Below is a small trained network, with its code and all its weights. Each question gives an input and a class and asks what happens when units are switched off, that is, made to give their printed mean instead of their output.

import numpy as np


def w(rows, s, z=0):
    codes = np.array(rows[::2]) - 128.0
    scale = np.full(codes.shape[1], s)
    scale[-1] = z or s
    return codes * scale


def norm(h):
    return h / np.sqrt((h * h).mean(-1, keepdims=True) + 1e-5)


def f(y):
    return np.maximum(y, 0)


def log_softmax(a):
    a = a - a.max(-1, keepdims=True)
    return a - np.log(np.exp(a).sum(-1, keepdims=True))


def net(x, mask):
    res = np.array(x, float).reshape(1, 3) / 4 @ E
    u = 0
    for l in range(3):
        y = f(norm(res) @ A[l][:, :-1].T + A[l][:, -1])
        res = res + np.where(mask[u : u + 7], y, B[l][:, -1]) @ B[l][:, :-1]
        u += 7
    return log_softmax(norm(res)[-1] @ U[:, :-1].T + U[:, -1])


A, B = {}, {}
E = w([
[62,150,180,150,17,137,61],'x0',
[74,158,10,251,66,70,167],'x1',
[56,212,106,140,200,242,169],'x2',
],0.0029)
A[0] = w([
[182,169,151,154,95,67,130,148],'0.n0',
[91,167,141,112,179,170,121,49],'0.n1',
[90,102,123,142,178,180,129,114],'0.n2',
[174,116,76,114,97,60,149,46],'0.n3',
[122,137,104,149,48,77,54,6],'0.n4',
[93,197,180,142,1,170,113,92],'0.n5',
[74,166,167,120,162,211,147,49],'0.n6',
],0.006,0.0023)
B[0] = w([
[36,48,111,174,208,156,38,205],'0.n0',
[71,44,38,123,135,238,160,190],'0.n1',
[88,97,153,108,182,192,122,187],'0.n2',
[87,89,77,142,159,192,104,208],'0.n3',
[38,108,255,208,41,112,154,217],'0.n4',
[124,68,45,180,175,90,134,253],'0.n5',
[114,44,14,80,181,207,154,219],'0.n6',
],0.0049,0.0036)
A[1] = w([
[117,113,81,164,101,192,156,19],'1.n0',
[150,225,69,177,188,157,195,34],'1.n1',
[128,131,90,108,175,235,152,31],'1.n2',
[192,27,88,102,103,10,108,157],'1.n3',
[50,253,105,85,117,175,190,1],'1.n4',
[7,165,28,247,109,197,223,87],'1.n5',
[120,241,205,234,175,107,202,3],'1.n6',
],0.0042,0.00094)
B[1] = w([
[161,107,146,117,77,113,163,168],'1.n0',
[107,103,195,121,154,112,26,160],'1.n1',
[42,60,100,219,204,69,131,189],'1.n2',
[29,188,156,102,141,199,117,174],'1.n3',
[33,108,181,94,228,114,77,143],'1.n4',
[221,186,184,36,68,121,138,253],'1.n5',
[190,255,225,68,166,122,141,134],'1.n6',
],0.0052,0.0068)
A[2] = w([
[145,100,159,92,105,243,67,156],'2.n0',
[232,190,93,100,11,112,154,123],'2.n1',
[119,159,194,97,115,154,199,168],'2.n2',
[178,150,131,173,108,83,255,8],'2.n3',
[137,80,69,161,247,118,129,20],'2.n4',
[165,180,73,138,49,138,234,33],'2.n5',
[156,202,169,138,169,118,161,52],'2.n6',
],0.0054,0.0015)
B[2] = w([
[180,194,96,146,148,99,168,237],'2.n0',
[125,140,38,194,112,123,183,188],'2.n1',
[213,139,146,116,165,65,67,161],'2.n2',
[229,255,89,118,101,121,182,145],'2.n3',
[35,89,55,116,139,228,241,252],'2.n4',
[250,200,98,175,49,112,193,162],'2.n5',
[174,78,190,94,115,144,65,142],'2.n6',
],0.0056,0.0041)
U = w([
[24,24,209,235,27,31,4,146],'0',
[28,43,27,61,254,245,207,248],'1',
[229,218,45,200,12,52,215,3],'2',
[210,198,218,13,214,85,56,113],'3',
],0.0065,0.0027)

Each question gives the input, the list of numbers given to net, and the class t.
The units are the neurons (one row each of A and B). Each row of codes is followed by its name. A weight is (code - 128) times the scale printed after its matrix; where a second scale follows, it is the last column's (A, B and U).
mask holds one flag per neuron, layer by layer. A switched-off neuron (its flag False) gives its mean, the last column of its row in B, instead of its output. The means were averaged over made-up inputs and are rounded, as every weight is.
A unit's drop is (log p(t) with every unit on - log p(t) with that unit switched off) / (log p(t) with every unit on - log p(t) with every unit switched off).
The circuit of an input: a set's keep is (log p(t) with only the set's units on - log p(t) with every unit switched off) / (log p(t) with every unit on - log p(t) with every unit switched off). Starting from the 12 units with the biggest drops (on a tie, the unit counted first), units are removed one at a time, each time the one whose removal leaves the highest keep (on an exact tie, the one counted first), for as long as the keep stays at least 0.8.
units of the circuit, in order: the units of the circuit, biggest drop first
k most important neurons: the k neurons with the biggest drops, biggest first
k most important neurons of layer l: the k neurons of layer l with the biggest drops, biggest first
input [1,8,8], class 3: 2 most important neurons of layer 1 -> (1.n5, 1.n4)
input [1,8,7], class 3: 2 most important neurons of layer 1 -> (1.n5, 1.n4)
input [5,6,0], class 2: units of the circuit, in order -> (1.n5)
input [4,-3,-1], class 0: 4 most important neurons -> (1.n5, 2.n4, 0.n6, 1.n2)
input [-4,-6,-6], class 3: units of the circuit, in order -> (0.n6, 2.n4)
input [-6,6,3], class 3: 3 most important neurons -> (1.n5, 0.n6, 1.n1)
input [-5,8,4], class 3: 2 most important neurons of layer 1 -> (1.n1, 1.n5)
input [-1,-4,-1], class 3: 4 most important neurons -> (0.n6, 0.n3, 0.n1, 0.n0)
input [2,-3,-5], class 0: 2 most important neurons -> (1.n5, 2.n4)
input [7,4,1], class 2: 3 most important neurons -> (1.n5, 1.n2, 1.n1)
input [-3,3,-7], class 0: 3 most important neurons of layer 0 -> (0.n4, 0.n6, 0.n5)
input [-1,4,1], class 2: 2 most important neurons -> (1.n5, 2.n1)
input [-2,7,2], class 2: 3 most important neurons -> (1.n5, 2.n1, 1.n3)
input [0,0,-4], class 0: 2 most important neurons -> (0.n4, 2.n4)
input [-1,5,2], class 3: most important neuron of layer 0 -> (0.n5)
input [-3,4,-1], class 2: 3 most important neurons -> (1.n5, 0.n6, 0.n5)
input [-6,8,6], class 3: 3 most important neurons -> (1.n5, 1.n1, 1.n4)
input [0,6,-2], class 2: 3 most important neurons of layer 1 -> (1.n5, 1.n2, 1.n1)
input [7,6,6], class 2: 2 most important neurons -> (1.n5, 0.n5)
input [-1,2,-7], class 0: most important neuron of layer 0 -> (0.n4)
input [0,5,5], class 3: 3 most important neurons of layer 1 -> (1.n5, 1.n4, 1.n1)
input [2,-2,-4], class 0: 2 most important neurons -> (1.n5, 2.n4)
input [0,8,4], class 3: 2 most important neurons of layer 0 -> (0.n6, 0.n1)
